Below is a small trained network, with its code and all its weights. Each question gives an input and a class and asks what happens when units are switched off, that is, made to give their printed mean instead of their output.

import numpy as np


def w(rows, s, z=0):
    codes = np.array(rows[::2]) - 128.0
    scale = np.full(codes.shape[1], s)
    scale[-1] = z or s
    return codes * scale


def norm(h):
    return h / np.sqrt((h * h).mean(-1, keepdims=True) + 1e-5)


def f(y):
    return np.maximum(y, 0)


def log_softmax(a):
    a = a - a.max(-1, keepdims=True)
    return a - np.log(np.exp(a).sum(-1, keepdims=True))


def net(x, mask):
    res = np.array(x, float).reshape(1, 2) / 4 @ E
    u = 0
    for l in range(2):
        y = f(norm(res) @ A[l][:, :-1].T + A[l][:, -1])
        res = res + np.where(mask[u : u + 12], y, B[l][:, -1]) @ B[l][:, :-1]
        u += 12
    return log_softmax(norm(res)[-1] @ U[:, :-1].T + U[:, -1])


A, B = {}, {}
E = w([
[82,131,255,56,81],'x0',
[45,240,47,118,39],'x1',
],0.0054)
A[0] = w([
[142,126,72,224,206,99],'0.n0',
[148,184,78,115,81,94],'0.n1',
[56,194,155,158,82,35],'0.n2',
[185,182,58,81,148,105],'0.n3',
[152,159,226,211,129,43],'0.n4',
[171,187,116,183,108,155],'0.n5',
[136,41,62,148,144,161],'0.n6',
[142,194,117,64,254,1],'0.n7',
[112,184,152,62,128,78],'0.n8',
[103,157,10,102,86,117],'0.n9',
[96,225,120,148,161,87],'0.n10',
[14,211,195,101,153,188],'0.n11',
],0.0086,0.0022)
B[0] = w([
[82,132,99,115,173,246],'0.n0',
[141,181,155,232,62,205],'0.n1',
[60,73,144,150,172,210],'0.n2',
[143,125,145,123,101,189],'0.n3',
[189,81,118,170,119,162],'0.n4',
[254,60,131,109,149,183],'0.n5',
[102,156,91,50,104,215],'0.n6',
[127,182,123,134,209,138],'0.n7',
[143,106,77,47,50,183],'0.n8',
[146,108,184,184,108,254],'0.n9',
[150,153,202,139,97,190],'0.n10',
[117,99,52,93,185,249],'0.n11',
],0.0066,0.006)
A[1] = w([
[139,83,192,77,132,64],'1.n0',
[124,151,158,167,140,57],'1.n1',
[107,156,110,187,81,255],'1.n2',
[128,121,185,173,170,193],'1.n3',
[170,155,137,145,133,204],'1.n4',
[78,130,151,69,157,210],'1.n5',
[109,129,90,199,55,83],'1.n6',
[187,67,82,173,202,128],'1.n7',
[18,166,189,97,107,145],'1.n8',
[158,174,151,104,249,181],'1.n9',
[119,76,151,100,112,223],'1.n10',
[145,102,106,98,173,69],'1.n11',
],0.012,0.0022)
B[1] = w([
[214,121,129,184,117,199],'1.n0',
[97,176,19,225,17,147],'1.n1',
[176,120,214,106,240,226],'1.n2',
[40,224,65,71,133,175],'1.n3',
[75,99,178,168,38,165],'1.n4',
[172,92,23,253,147,208],'1.n5',
[128,164,175,102,129,229],'1.n6',
[74,52,199,101,185,254],'1.n7',
[139,26,104,72,130,196],'1.n8',
[7,182,99,125,163,215],'1.n9',
[187,171,123,49,82,206],'1.n10',
[96,237,112,195,69,204],'1.n11',
],0.0053,0.0074)
U = w([
[25,154,83,148,209,185],'0',
[143,106,194,94,151,222],'1',
[144,201,173,219,86,151],'2',
[114,197,76,118,108,28],'3',
[248,91,99,107,89,99],'4',
[125,175,80,113,107,3],'5',
[116,54,39,69,75,188],'6',
[120,129,102,141,100,28],'7',
],0.015,0.0054)

Each question gives the input, the list of numbers given to net, and the class t.
The units are the neurons (one row each of A and B). Each row of codes is followed by its name. A weight is (code - 128) times the scale printed after its matrix; where a second scale follows, it is the last column's (A, B and U).
mask holds one flag per neuron, layer by layer. A switched-off neuron (its flag False) gives its mean, the last column of its row in B, instead of its output. The means were averaged over made-up inputs and are rounded, as every weight is.
A unit's drop is (log p(t) with every unit on - log p(t) with that unit switched off) / (log p(t) with every unit on - log p(t) with every unit switched off).
The circuit of an input: a set's keep is (log p(t) with only the set's units on - log p(t) with every unit switched off) / (log p(t) with every unit on - log p(t) with every unit switched off). Starting from the 12 units with the biggest drops (on a tie, the unit counted first), units are removed one at a time, each time the one whose removal leaves the highest keep (on an exact tie, the one counted first), for as long as the keep stays at least 0.8.
circuit, biggest first: the units of the circuit, biggest drop first
k most important neurons: the k neurons with the biggest drops, biggest first
k most important neurons of layer l: the k neurons of layer l with the biggest drops, biggest first
drop when u is switched off: that unit's drop, to one decimal
input [-8,3], class 2: circuit, biggest first : [0.n11, 0.n9]
input [0,5], class 2: circuit, biggest first : [0.n9]
input [2,5], class 1: 2 most important neurons : [0.n1, 1.n2]
input [-3,1], class 1: 2 most important neurons of layer 1 : [1.n2, 1.n11]
input [2,7], class 1: 2 most important neurons : [1.n2, 0.n1]
input [2,0], class 6: 2 most important neurons : [0.n8, 0.n11]
input [2,-1], class 4: 2 most important neurons of layer 0 : [0.n0, 0.n1]
input [2,6], class 1: 2 most important neurons : [0.n1, 1.n2]
input [2,4], class 1: 2 most important neurons of layer 1 : [1.n2, 1.n6]
input [5,7], class 6: drop when 0.n11 is switched off : 0.3
input [1,7], class 1: drop when 1.n2 is switched off : 0.4
input [0,2], class 2: drop when 0.n1 is switched off : 0.4
